Small tables with named rows and columns. After each table, cells are looked up by row and column.

vel:
,malobup,finod,bife
ran,47,63,45
ripum,43,61,34
noz,56,59,37
retiv,42,66,28
gidonik,69,47,38
dugo,10,77,32
ziz,49,62,33
mim,31,45,9
toz,67,40,16
takovur,49,43,53
lof,56,52,44

bife of ran is 45
malobup of noz is 56
malobup of dugo is 10
finod of gidonik is 47
malobup of takovur is 49
finod of lof is 52
malobup of toz is 67
finod of dugo is 77
finod of ran is 63
bife of mim is 9
finod of toz is 40
finod of ziz is 62
bife of retiv is 28
malobup of gidonik is 69
malobup of retiv is 42

Table regug
        medomag  mafefaz     dud
fab      -0.258    0.885   0.299
neda      0.240   -0.195  -0.401
gorede   -0.139   -0.158   0.369
veb      -0.232    0.533   0.364
viliri   -0.088    0.051  -0.508
libiva    0.627    0.334   0.950
ruf       0.275   -0.305   0.411

libiva, mafefaz -> 0.334
gorede, mafefaz -> -0.158
libiva, medomag -> 0.627
veb, dud -> 0.364
fab, mafefaz -> 0.885
neda, mafefaz -> -0.195
libiva, dud -> 0.950
Which row has the largest dud? libiva

funomun:
,zasi,fubudog,dup,bem,natamo,baf,rogenos,pafuba
tun,1.9,-1.5,1.4,-7.3,0.9,5.0,-3.7,0.9
diz,2.7,-2.1,-1.7,-4.6,-4.0,4.6,-2.3,6.2
razuzev,-0.3,6.4,7.2,-4.6,9.0,-2.0,1.5,0.3

baf of tun is 5.0
rogenos of diz is -2.3
zasi of razuzev is -0.3
bem of razuzev is -4.6
zasi of tun is 1.9
dup of diz is -1.7
rogenos of tun is -3.7
natamo of razuzev is 9.0
baf of razuzev is -2.0
baf of diz is 4.6
fubudog of diz is -2.1

neti:
|  | laresa | dume | zokef | fitos | medive | merika | dusisel | sog | dit |
|---|---|---|---|---|---|---|---|---|---|
| tad | 0.3 | 0.4 | 0.4 | 0.4 | 0.4 | 0.3 | 0.4 | 0.3 | 0.4 |
| des | 0.3 | 0.3 | 0.4 | 0.4 | 0.4 | 0.7 | 0.4 | 0.3 | 0.5 |
| kotunan | 0.3 | 0.4 | 0.4 | 0.3 | 0.2 | 0.3 | 0.4 | 0.4 | 0.5 |
| mudo | 0.3 | 0.4 | 0.4 | 0.3 | 0.2 | 0.3 | 0.4 | 0.3 | 0.5 |
| desa | 0.3 | 0.2 | 0.2 | 0.5 | 0.1 | 0.8 | 0.4 | 0.3 | 0.5 |
| getumo | 0.3 | 0.4 | 0.4 | 0.3 | 0.2 | 0.3 | 0.4 | 0.3 | 0.5 |
| dalev | 0.3 | 0.4 | 0.4 | 0.3 | 0.1 | 0.3 | 0.4 | 0.4 | 0.5 |
| sefod | 0.3 | 0.4 | 0.4 | 0.3 | 0.3 | 0.3 | 0.4 | 0.2 | 0.4 |
| gazuf | 0.3 | 0.2 | 0.3 | 0.3 | 0.2 | 0.3 | 0.4 | 0.2 | 0.4 |
| kameb | 0.3 | 0.4 | 0.4 | 0.3 | 0.1 | 0.3 | 0.4 | 0.4 | 0.5 |
| mal | 0.2 | 0.4 | 0.4 | 0.3 | 0.2 | 0.3 | 0.4 | 0.3 | 0.3 |
| zosusem | 0.3 | 0.4 | 0.4 | 0.2 | 0.2 | 0.3 | 0.4 | 0.3 | 0.6 |
| zutapem | 0.3 | 0.4 | 0.1 | 0.6 | 0.2 | 0.8 | 0.5 | 0.3 | 0.8 |
| bel | 0.3 | 0.4 | 0.4 | 0.3 | 0.2 | 0.3 | 0.4 | 0.3 | 0.2 |

des, sog => 0.3
getumo, medive => 0.2
des, medive => 0.4
desa, medive => 0.1
getumo, merika => 0.3
mal, merika => 0.3
dalev, fitos => 0.3
gazuf, laresa => 0.3
kotunan, dit => 0.5
kameb, dusisel => 0.4
gazuf, merika => 0.3
zosusem, merika => 0.3

